Below is a small trained network, with its code and all its weights. Each question gives an input and a class and asks what happens when units are switched off, that is, made to give their printed mean instead of their output.

import numpy as np


def w(rows, s, z=0):
    codes = np.array(rows[::2]) - 128.0
    scale = np.full(codes.shape[1], s)
    scale[-1] = z or s
    return codes * scale


def f(y):
    return y / 2 * (1 + np.tanh(0.7978845608 * (y + 0.044715 * y**3)))


def log_softmax(a):
    a = a - a.max(-1, keepdims=True)
    return a - np.log(np.exp(a).sum(-1, keepdims=True))


def net(x, mask):
    res = np.array(x, float).reshape(1, 2) / 4 @ E
    y = f(res @ A[0][:, :-1].T + A[0][:, -1])
    res = res + np.where(mask, y, B[0][:, -1]) @ B[0][:, :-1]
    return log_softmax(res[-1] @ U[:, :-1].T + U[:, -1])


A, B = {}, {}
E = w([
[196,185,246,123,115,121,81,186,108,215,72],'x0',
[72,202,24,123,147,240,173,211,123,180,123],'x1',
],0.011)
A[0] = w([
[177,148,204,158,157,122,91,146,88,190,46,105],'N0',
[208,58,176,132,112,85,72,27,182,106,150,84],'N1',
[30,188,85,142,166,215,166,152,145,173,163,107],'N2',
[130,74,148,126,158,182,97,131,140,131,90,250],'N3',
[145,233,59,95,185,206,159,234,124,227,73,109],'N4',
[82,54,20,175,168,134,152,47,191,13,228,89],'N5',
[171,87,192,156,98,47,89,55,160,70,142,79],'N6',
[179,203,201,140,79,109,85,168,115,238,16,93],'N7',
[110,165,67,99,176,241,136,191,150,193,148,90],'N8',
[84,125,46,136,115,102,165,33,139,92,207,66],'N9',
[193,63,195,117,58,21,65,2,106,114,123,141],'N10',
[206,180,184,110,97,152,42,192,119,209,137,96],'N11',
],0.0074,0.017)
B[0] = w([
[97,105,144,109,132,138,123,102,155,158,163,191],'N0',
[100,174,199,145,143,94,125,107,146,46,67,189],'N1',
[107,164,154,157,135,122,69,97,142,70,108,186],'N2',
[237,83,50,196,2,129,121,243,38,204,131,249],'N3',
[115,179,151,174,112,124,92,98,131,53,97,214],'N4',
[152,48,132,67,142,189,150,86,197,162,178,216],'N5',
[104,169,152,144,160,90,102,77,118,61,84,189],'N6',
[131,72,151,19,193,194,161,92,203,170,180,216],'N7',
[68,176,188,148,124,110,90,48,113,70,84,183],'N8',
[107,109,239,51,250,132,146,68,137,118,156,166],'N9',
[92,178,122,189,106,134,92,92,119,89,97,248],'N10',
[137,90,155,86,207,162,129,84,176,141,188,194],'N11',
],0.013,0.017)
U = w([
[76,226,156,209,142,117,90,76,138,66,46,53],'0',
[133,51,150,8,186,156,126,84,185,151,213,114],'1',
[223,109,74,220,34,123,118,188,63,181,126,254],'2',
[113,139,128,122,159,105,164,139,106,162,123,91],'3',
[139,134,138,93,148,109,173,139,85,126,107,95],'4',
[148,118,110,101,195,91,155,164,117,154,84,81],'5',
],0.014,0.0086)

Each question gives the input, the list of numbers given to net, and the class t.
The units are the neurons (one row each of A and B). Each row of codes is followed by its name. A weight is (code - 128) times the scale printed after its matrix; where a second scale follows, it is the last column's (A, B and U).
mask holds one flag per neuron, in row order. A switched-off neuron (its flag False) gives its mean, the last column of its row in B, instead of its output. The means were averaged over made-up inputs and are rounded, as every weight is.
A unit's drop is (log p(t) with every unit on - log p(t) with that unit switched off) / (log p(t) with every unit on - log p(t) with every unit switched off).
k most important neurons: the k neurons with the biggest drops, biggest first
drop of u: that unit's drop, to one decimal
input [-7,-7], class 0: 2 most important neurons	[N10 N1]
input [3,-2], class 2: most important neuron	[N5]
input [6,-5], class 1: 3 most important neurons	[N7 N11 N4]
input [7,6], class 1: 2 most important neurons	[N7 N11]
input [4,3], class 1: 3 most important neurons	[N10 N7 N11]
input [5,-4], class 1: 3 most important neurons	[N7 N4 N11]
input [4,2], class 1: 3 most important neurons	[N7 N10 N11]
input [4,-1], class 1: drop of N7	0.8
input [4,0], class 1: drop of N7	0.6
input [7,5], class 1: drop of N7	2.5
